(in the rows, 128 means zero)
Each row has a class, written after it, and each block has its own classes.
[151 131  95 161 111  96 133 132  96 132 106 158 123 142 129 125 134 101
 134 116 105 119 127 111 122 123  99 151  98 125 105 147 115]	Z752
[ 84 141 135 142 130 126 141 153 167  78 145 142 136  84  94 114 120 156
 136 136  94 133 164 108  49 117 131  93 103  94 142 152 117]	Z858
[122 128 144 117 121 111 113 118 121 140 116 123 137 100 145 134 128 138
 111 130 131 133 117 116 157 139 132 136 133 160 137 111 122]	Z498
[157 136 115 144 102  89 132 138  98 154 101 149 131 145 137 125 142 111
 126 127 118 128 112 132 113 142 112 144  97 108  95 174 126]	Z989
[159 147 115 171 116 102 123 140 100 133 116 146 112 154 141 123 145  96
 124 124 113 131 129 129 122 127  98 153  90 115  99 158 110]	Z439
[130 147 123 108 108 122 119  90 143 145 101 108 120 118 131 137 128 147
 126 116 131 123  91 132 152 150 141 117 134 148 140 120 116]	Z908
[108 147 129 158 185  81 125 182 129  84 171 135 142  84 102 131 123  51
 131 111 107 138 162 148 102 121 132  61 118  78 102 170 117]	Z498
[126 102 148 144 127 127 123 141 173 122 117 151 167  51 121 152 119 116
 123 121 114 161 164 153  92 130 140 107 141 111 169 131 186]	Z989
[110 139 126 118 145 110 131 125 130 143 150 123 108  97 119 128 138 137
 127 114 136 126  96 144 115 123 121 118 120 115 105 147 133]	Z524
[150 137 121 138 122  96 128 122  87 128 113 160 132 132 120 105 146 129
 122 126  99 125 139 115  84 148 101 155  94 104  91 168 126]	Z858
[118 147 127 116 160 143 153 156  91 127 101 133 117 134  72 136  92  81
 114 136 124  87 143 135 113 151 118  82 155 115 148 139 146]	Z524
[126  95  83  76  82 119 145  96 126 148 130 108 152 204 127 152 104 171
 110 108 104 130  75 130 110 193 138 102 122  75 178 187  77]	Z498
[ 99 156 150 114 134 110 118 100 140 120 105 100 121  98 122 114 154 140
 108 118 126 126  98 135 151 161 136 104 148 156 132 119 124]	Z908
[115 140 128 140 121 139 120 104 120 143 130 114 138 105 144 131 141 121
 126 101 132 146 120 137 164 143 130 145 139 169 157  82 133]	Z233
[153 137 114 152 111 101 129 138 102 143 109 139 115 145 137 118 140 100
 123 122 108 133 119 135 126 136  94 152  94 111 115 168 116]	Z439
[157 128 120 160 109  97 123 134 100 137 103 154 130 136 136 127 143  93
 129 120 114 134 122 131 117 139 118 146 100 117 100 164 130]	Z989
[112 118 142 138 130 105 112 102 131 145 124 106 131 101 132 111 131 126
 115 117 128 130 124 133 167 153 127 131 136 146 144 123 118]	Z666
[113  89  80 132 125 114 128 130 133 151 132 100 163 143 127 144 138 123
 127 130 137 116 128 166 114 117 131 171 138 112 174 149 156]	Z233
[161 141 106 177 104 118 125 139  74 132 114 135 129 141 131 129 133 108
 122 116 111 126 116 126 130 127 107 150 101 115 101 170 126]	Z362
[108 130 155 112 146 112 116 130 103 128 134 139 123 139 104 126 134 108
 103 129 104 121 123 131 118 130 147 137 135 117  95 143 145]	Z498
[113 149 128 133 128 137 114 108 129 123 133 115 118 144 121 133 138 136
 119 117 122 145 103 139 137 132 130 130 131 103 142 137 124]	Z439
[137  74 104 155 110 156 122 102 137 111 110 141 139 161 106 129 137 121
 148 154 114 128 169 127  94  86 166 146 132 145 114 150 147]	Z908
[117 132  97 147 127 132 145 103 124 124 113 133 146 126 117 144 138 133
 146 145 132 124 128 121 146 124 124  96 120 107 143 156 111]	Z52
[132 135 113 146 124 126 113 105  98 118 149 127 133 136 116 127 137 129
 112 102 125 130  88 134 125 139 140 127 124 113  94 145 125]	Z362
[139 127 110 166 120 177 106 120 108 127 138 157 166 107 101 170 100 147
 140 114  88 142 179 123 146 149 129 128 131  94 135 163 142]	Z362
[ 73 157 131 160 132 123 156 121 144 138 120 134 155  72 102 108 143 146
 127  89 116 129 147 130 125 133 123  77 112 126 172 154 129]	Z666
[125 137 141 112 120 122 124 106 119 122 112 113 128  84 137 102 147 154
 133 111 135 139 133 112 143 148 116 127 119 154 139 115 128]	Z858
[104 123 173 105  90 213 137 114 123 128 122 133 104 143 172 137 106 113
 165 111 111 126 161 103 252 111 165  82 141 187 123 111 133]	Z362
[ 97  83 126 124 126 135 131 124 175  91  99 128 139 140 113 136 156 160
 130 128 136 109 162 101 128 102 146 132 143 154 140 115 154]	Z752
[117 149 160 141 119 141 126  90 102 126 116 117 136  90 124 115 136 126
 117 147 118 120 131 128 175 138 135 111 143 161 147 111 137]	Z52
[ 59  92 168  82 128  83 147 139 167 156 121 123 137 151  94  84 146 118
  74 122 102  35 168 140  97 180 135 136 153 136 138 131 147]	Z752
[126 149 122  97 129 111 140 109 127 134 127 114 103 148 115 129 139 146
 115 107 139 110  70 134 121 137 130 106 126 115 114 151 123]	Z524
[120 111 118 116 112 155 126  80 142 130  82 112 135 118  72 130 140 172
 148 106 114 157 145 113 101 150 132 139 121  96 177 152 132]	Z858
[177 119  78 147 111 100 136 136  94 124 111 156 129 168 137 132 133 109
 143 116 110 124 127 110 131 122  97 142 100 112  96 159 112]	Z752
[ 87 173 177  52 130 144 167 137 162 180 113 129  97 168 125 132 126 147
 121 105 124  71 123 117 171 194 127  67 119 123 123 115  96]	Z439
[113 152 115 117 143 107 110 103 114 120 140 112 122 115 115 116 152 141
 109 114 125 111  79 147 123 147 133 137 135 135 114 134 133]	Z908
[122 129 113 116 133 134 114  77 131 107 129 111 122 141  95 117 153 138
 123 111 122 139  80 143 111 124 161 121 143 124 120 135 134]	Z908
[130 131 137 125 124 123 103 102 124 106 118 101 110 106 137 122 144 127
 119 117 129 139 107 133 156 149 138 131 142 173 119 109 131]	Z908
[162 121  93 154 114  99 132 137  95 133 107 152 124 153 130 123 139 100
 137 116 108 115 133 115 128 116  99 160 101 123  99 152 128]	Z752
[160 121 134 119 109 137 128  97 116 162 104 118 115 117 144 129 125 129
 132 120 138 134 116 121 167 147 116 128 133 163 139 113 115]	Z524
[ 71 178 145 184 130 157 126  99 126 137 151 153 174  88  98 128 109 173
 117 126 120 139 198 118 127 129 160  72 143 130 123 118 124]	Z666
[ 21 230 150 130 156 106 155 170 115 133 122 114  83  65 109 113 129 105
 124  99 156 117 134 135 163 118 111  49 135 135 102 147 128]	Z524
[121 134 122 135 127 135 114  95 105 136 161 124 156 121 124 127 121 128
 110 120 104 131  90 142 118 126 148 133 136 114 176 121 120]	Z498
[100  90 112  95 100 118 125 142 136 131 150 127 125 173 141 134  97 200
 129 155 132 135 172  89 156 172 128 114 124 129  50 168  73]	Z666
[126 139 132 102 110 138 112  90 145 141 106 108 116 135 118 120 135 151
 132 120 129 125 127 119 165 149 146 125 144 155 119 115 106]	Z908
[146 123  97 160 116 102 125 123  90 138 117 149 126 154 133 119 123 109
 125 119 108 129 119 119 136 136 102 152 105 115 116 167 108]	Z666
[188 150 108 122 124 131 146 123 135 199  79  80 129 139 130 170 114  80
 164 111 150 147  99 160 172 117 123 118 129  94 186 104 130]	Z233
[146 131 112 178 118  99 126 122  91 138 111 149 128 149 127 114 134 103
 120 121 111 127 133 121 125 123 112 153 105 122 106 160 121]	Z666
[118 104 118  86 131 154 141 134 110 116 119 125 127 102 101 121 137 200
 152 138 130 160 150  99 106 142 109 131 112 120 101 149 141]	Z858
[ 74 134 105 172 123 130 125 120 134 116 133 148 147 107  90 121 141 168
 126  91 123 156 187 113 112 132 126 124 120 117 113 167 130]	Z666
[124 132 132 145 112 125 111 126 122 123 123  94 125  98 145 136 126 128
 111 105 135 127 101 130 164 155 120 130 133 145 151 118 123]	Z362
[129  44 146 116 141 102 141 136  79 134 148 119 149 115 116  61 131  98
 113 170 114 102 144 152 110 120 143 126 126 168  83 163 162]	Z666
[104 172  68 131 101 134 110 130 126 124 114 150 171 121 135 198  98 198
 140 115 131 173 176 119 180 136 123 122 145 101 122 173 139]	Z233
[157 157 101 168 110  98 129 135  95 140 113 148 135 155 133 132 151 101
 124 104 103 146 129 135 119 129 104 164 104 111 105 157 127]	Z233
[191 131  95  37  76 162 153 124 125 105  86  83  99 181 116 140  76 141
 145 103 138 121  75 132 165 120 160  66 143 142 157 141 145]	Z908
[155 135 119 135 112  92 121 114  97 142 101 151 120 132 123 116 139 125
 121 118 107 132 133 118  90 154  99 169  97 103  98 158 125]	Z858
[119 156 153 105 114 122 124 101 118 128 118 112 128  99 135 103 139 158
 118 114 116 123 120 119 140 156 124 125 124 139 153 119 127]	Z858
[ 69 191 184 146 131 135 119 146 142 166 122  84 100  51 121 136 118  81
 141  79 165 164 185 150 186 168 141  64 150 140 120  84 129]	Z989
[122 145 124  85 127 129 142 124 117 145 121 128 102 135  99 127 124 161
 120 118 130 115  92 124 122 132 120 121 129 119 108 152 134]	Z524
[154 146 127 164 122 100 121 132 103 147 115 151 124 139 121 116 137  91
 118 125 103 124 140 138 113 138 105 148  98 110 101 161 119]	Z439
[125 119 137 127 112 131 118 100 144 138 108 107 119 120 150 118 134 121
 130 130 139 136 109 128 171 133 128 127 128 158 160 107 105]	Z439
[150 115 125 110 120 144 131  94 116 160 119 100 133 127 145 119 140 150
 135 130 145 127 112 126 176 143 118 124 144 157 155 118 111]	Z524
[109 133 142 122 105 118 107 105 128 134 115 130 133  92 146 125 140 142
 132 107 132 145 124 119 178 166 135 121 126 160 120 131 117]	Z989
[ 95 100 113 155 135 103 127 138 129 128 106 130 143 113  89 111 121 116
 115 134 109 103 154 125 110 144 114 145 122 122 160 167 125]	Z666
[116 110 140 119 151 102 114 127  99 116 151 128 150 112  98 106 146 138
  93 133 128 138 133 127  93 146 141 129 140 136  82 130 133]	Z498
[119 138 162 131 109 123 122  94 126 144  97 126 133 124 119 125 138 153
 127 148 130 156 170 125 109 116 154 123 133 112  86 138 151]	Z858
[ 79 101 129 153 130 121 104 120 165 117 124 132 134 114 102 144 126 179
 123 146 129 152 170 104 117 130 139 145 134 120 103 145 119]	Z666
[135 116  65 162 141 117 118 164  44 143 157 125 170 108 134 131  99  79
 120 118 137 103 167 158 159 166  93 129 141 113 123 172 138]	Z362
[124 153 177 126 123 129 126  90 112 120 103 115 128  95 122  97 157 156
 122 122 127 144 142 110 131 152 139 107 124 158 110 104 130]	Z858
[146 139 108 134 110  94 128 123  92 137 110 145 127 126 128 105 132 125
 128 127 107 130 126 119  98 142  97 156  97 104 116 167 117]	Z858
[ 84 151 141 112 138 132 130 133 126 121 135 131 122 113 105 104 145 146
 121 134 106 116 140 133 128 126 135 120 141 137  99 147 143]	Z908
[128 122 122 126 111 133 121  90 123 132 125 125 127 128 141 135 142 144
 125 129 134 110 120 117 171 148 125 143 129 150 136 118 119]	Z52

Next block, with new classes.
[166 140 128 111 104 116 124 157 165 114 133 115 116 105 130 143 104 120
 129 167 137  96 141 105 139 119 145 143 109 105 193 146 131]	Z728
[163 214 127 129 152 125 119 119 143  87 147 149 186 129 102 116  93 187
 207 103 117 146 159  94 103  88  70 111  75  52  97 148  66]	Z203
[118 122 128 142 131 150  99 100 113 132 136 127 131 105 118 129  97 144
  95  93 135 150 175 143 183 128 146 130 109 161 132 104 135]	Z194
[138 143 139  99 137 136  98 132 121 149 110 101 146 118 126 144 129 147
 138  79 165 130 120 129 145  79 134 117  82 140  89 129 110]	Z466
[ 98 111 102 166 130 168  82 142 151 151 112 121 170 114 151 153 116 213
  80 139 131 137 154 161 170 132 161 119  79 134  97 171 168]	Z735
[132 150 140 161 144 134 120 141 150 154 102 138 152  90 148 124 123 125
 138 131 124 134 147 144 152 117 133 101 103 127 102 152  78]	Z610
[115 123 142 148 137 142  91 135 112 166 126 116 134  92 128 145  97 162
  96 101 135 134 159 117 144 143 106  98 109 179  99 150 121]	Z728
[117 149 142 138 127 145 140 169 156 135 141 128 144 100 124 116 127 146
 122 145 127 102 135 125 120 128 130 122 115 102 149 133 119]	Z735
[124 107 131 173 131 119  70  92  76 138 122 107 120 126 144 124 136 177
 122 135 122 118 148 133 123 146 102 111  97 166  82 139  94]	Z940
[128 188 158  55 147 132 154 197 174 174  97 146 159  83 152 151 135 124
  96 169 139 161 133 136 123 126 155  82 104 107 141 157 123]	Z466
[137 111 155 148 120 102 161 144 144 168  96 110 136  93 103 123 103 116
 117 145 119 115  91 150 161  79  95  98  88  99 110  88 148]	Z610
[139 175 130 106 159 116 178 160 164  90 136  82 186 119 140 158 105 169
 156 113 148 166 160 120  82 175 144 117  93  80  88 187  54]	Z39
[142 129 109 131 137 112 144 144 109 121 121 133 128 131 159 123 144 155
 137 142 144 116 142 148 122 115 146 103 117 112 101 135  97]	Z940
[122 118 128 125 146 147 178 120 104  97 145 123 128 167 164  96 135 150
 166  97 173 116 125  98 129 119  97 125 119  75  80 130 109]	Z466
[118 151 132 112  91 131  96 107 114  63 122  85 139 157 161 127 109 155
 150  61 136 147 128 141 135  91 112 132 159 105 134 125  95]	Z39
[110 160 178 137 109 125 112 103  92 182 135 117  67  75 123 115 138 163
 147 123 154 134  81 139 108 168  76 114 159 172 148  89 155]	Z806
[ 99 149 123 164 135 122  91  87 115 123 114 158 146 134 153 141 148 182
 145 119 118 114 155 153 129 133 100 105 124 147  72 151  47]	Z924
[168  99  97 109 144  99 235 136 100  83 157 120  93 179 143  97 144 160
 152 142 164 107 120 124  90 127 118 109 126  57  83 119 106]	Z940
[124 116 118 121 113 148  97 119 128 174 112 101  99 134 151 104 160 126
  68 107 147  76 139 113 117  75 148 136 127 195 108 109 151]	Z466
[152 153 107 131 133 124  85 137 145 153 135 134 145 105 114 155 119 144
 174 120 108 129 141 120 155  94 133 146 102  88 115 139 137]	Z924
[147 115 131 121 106 135 141 125 124  63 122 107 112 166 160  89 126 147
 145  96 129 113 142 136 125 110  99 126 111  89 113 109  77]	Z39
[129  79 132 134  90 106 150 131 136  94  96 138 102 162 118  86 146 112
 117 110 127  79  96 131  97 109  74 108 168 139 123  78 177]	Z39
[141  74 131 102 125 131 178 109 101 127 109 142  85 160 118  81 147 178
 120 106 155 109  81 144  90 171 116 114 128 108  78 105 177]	Z806
[114 136 139 137 121 123 168 142 148 161  85 153 150  93 109 114 112 125
 105 178  88 115 116 164 142  70  99  95  86 138 154  74 159]	Z203
[108 119 106 158 146 147 131  93  67 169 131 120  98 147 129 105 154 134
 126 103 104 146  94 164 103 147 105 110 122 201  66 117 148]	Z806
[133 106 120 189 115 139 175  64  73  99 137 117 109 167 151  84 138 134
 183 100 106 170 109 124  76 116 114 134 136 140 164 114 162]	Z610
[104  74 155 100 104 153 106 185 118  76  88 119 163 205 201 120 100 100
 134 149 104  84 139 149  77 125 159 134 140 186 167 139 125]	Z735
[152 162 101 161 173 117  47 182 112 130 194  96 159 158 127 200 110  45
 204 102 110 147 131 101 113 130 120 154 118 188 129 202 107]	Z728
[ 86 131 125 142  93 144 103  99 139 126  87 103 141  93 132 128  90 119
  90 133  98 105 124 181 119 137 179 137 127 169 157 131 115]	Z194
[169 141 132  98 168 129  96 175 145 139 134 123 149 104  99 166 113 106
 128 116 101 152 165 124 154 135 147 111  93 104 121 177  79]	Z728
[109  96 155 142 118 144 142 157 124 128 114 107 138 119 163 110 116 157
 130 146 138  85 132 128 150 126 127 133 121 119 152 108 133]	Z735
[124 117 108 132 125 126 154  92  87  82 135 120 121 155 115 116 158 108
 140 103 137 123 126 167  94 111 164 123 132 134 114 124  68]	Z940
[128 117 109 130  97 109 155 118 167 138  94 164 135  99 112 114 141 154
 119 150 129  64 121 134 176  73 136 131 131  50 128  90 160]	Z924
[136 163  89 149 140  99 111 126 119 154 118 103 159 124 133 139 126 123
  98 111 111 100 128 153 133  81 156 123  88 191 111 116  92]	Z194
[170 171 182  46 161 124  70 223 147 198 135 118 105  66 158 118 114  30
  78 142 106  94 177 109 228 103 141 133 155 109 165  82  63]	Z194
[143 152  99 126 179  90 171 137 104 115 157 162 143 158 137 131 145  91
 134 123 129 141 128 121 171 128 100 104 163 115 116 116 116]	Z194
[122 139 177  59 116 132 175 105 156 130 109 109 132 102 103 130 140  78
  92 171 182 108 133 103 132 132 150 135 119 131 163 102 126]	Z466
[144 138  95 148 137 121 156 127 106 125 148 109 103 131 137 134 129 120
 186 162 139 135 123 156 111 110 118 115 128 127  95 128 127]	Z940
[153 144 136 113 151 132 142 156  89 146 156 123 114 142 133 144 111 139
 163 113 121 191 116 130  85 136  78  87 110 146 111 144 146]	Z728
[161 119 102  94 132 139  72 148  90 129 133 102  77 183 193 149  96 157
 139 126  83 201 105 185 119 132 124 119 128 143 140 150 177]	Z194
[ 93 133 175 156 144 116 193 173 140 196 113 118 131  48 135 130 117 152
 130 174 147  93 119 172 149 159 129 109 100 124 113  85 115]	Z806
[ 64 107 120 157 127 152 100 123 153 171 128 103 160  59 140 148 126 197
  32  53 210  89 154  96 252 113 183 150 136 100 114 146 155]	Z466
[138 140 140 145 133 123 120 126 133 155 103 100 135 125 178 124 126 142
 116 147 120 136 136 130 105 134 138 116 116 156 119 159 106]	Z610
[123 133 137 114 151 128 129 164 120 184 134 131 102 123 176 122 141 160
  71 142 151 110 150 132 128 171 135 108 130 189  98 130 129]	Z806
[115 148 134 123 123 140 111 162 133 129 110 144 153 111 158 145 112 145
 115 111 123 140 142 128  72 167 160 101 128 174 155 194 107]	Z728
[ 89 132 173 152 126  72 174 106  80 116  89  73 176 141 161 154 112  99
 201 163 175 123  21 145 112 165  14  99 100 189  81 102 122]	Z39
[123 134 150  94 133 137  87 189 161 148 111 100 138  88 139 134 107 115
  91  87 130 123 131 121 167 151 118 114 140 105  98 152 102]	Z39
[171 218  92 107 132 105  55 148 156 133 127  85 139  85 157 179  51 171
 181 121 155 127 134 143 217  76 111 119 100 109  99 159  69]	Z194
[145 145  93 103 128 102 245 134 157  74 158 145 117 194 140 119 155  87
 181 157 164  57 134 145  64  80 142 142 146  97  97 102  63]	Z924
[129 104  92 130 133 139 202 107 111 107 144 164 125 165 125 103 138 146
 130  98 132 119 146 125 113 112 129 119  98 126  88 116 113]	Z924
[175 147 180  56 116 136 115 146  49 130  66 193  99  57 153  83 159 150
 203  72 131 207  43 148 177 149 118  71 118  53 201 118 105]	Z940
[ 94 122 150  64 128 131 207 131 144 147  57 115 137  58 106 103 144 115
  66  45 172  65  77 179 168  85 194 114 165 111 135  87  40]	Z203
[118 145 112  90 110 117  67 172 131 107 155 108 110 199 149 130 129 116
  75  67 122  80  69 106  55 113  96 113 126 154  93 199  77]	Z466
[155 160 112 127 118  83 115 138 112 159 116 146 110  82 131 142 149 126
 159 147 183 116  76 102 141 134 107 104 154 167 160 133 181]	Z940
[126 140 140 112 118 182  14 115 124  93 136 104 110 163 170 141 114 101
 177 129 163 110 156 145 177 116 105 148 156 173 104 153  80]	Z735
[138 146 103 155 118  78 176  89  72  96 154 104 113 164 122 127 126  95
 175 120 125 107  95  93 113  76  59 115 174 177 166  98 131]	Z728
[131 164 112 116 157 146 103 173 143 177 141 177 140 114 150 152 135 125
 140 131 120 154 156 130 130 138 131 108 114 148  89 164 128]	Z924
[108 103 214  94  79 134  75 171 151 126  75 168 125 101 151 102 125 149
  55 102  95 142  85 153 112 169 144  98 145  52 202 157 130]	Z610
[120 125 169 105 113 165 152 169 171 130 131 104 130 102 136 112  97 146
 115 179 151  88 156 130 124 132 132 133 104  87 131 115 125]	Z735
[143 138 119 157 139 129 152 148  97 201 122 144  85  53 142 118 134 137
 155 168 142 151 132 145 181 106  99  83 119 161 126  84 176]	Z940
[133  89 140 128 121 132 140 127  99 109 137 107 120 178 157  89 134 143
 111  86 151 122 149 105 123 111  80 124 132 137  91  78 161]	Z39
[101 132 126 154 113 141 114 160 159 135 129 107 140 108 139 120 103 149
 105 157 126  63 133 132 166 100 102 121 122 112 111 127 113]	Z735
[ 96  73 145 145 130 135 140 112  98 124 131 110 100 147 116 107 103 163
 113  89 137  89 131 148 127 157  97 117 137 154  63 106 111]	Z806
[109  91 135 137 125 144 184  90 122 129  83 131 158 118  94  74 115 142
  92 113 113  87 128 115  99 112 126 126  88 146 118  89 142]	Z203
[146 148 167  98 141 123  92 175 163 137 130  95 148 106 123 176 135  70
 147 138 155 152 144 150 145 139 144 144 111 136 139 122 121]	Z39
[ 82 128 150 164 156 120 165 129 144 152 157 119 130 127 105  84 169  89
  61 130 109  36 130 116  80 125 102 142 159 114  97  98  70]	Z203
[141 133  91 167 155 121  92 107 130 108 143 103 156 176 111 132 124 115
 152 124  78  94 159 124 109  68 113 155 110 145 103 131 103]	Z203
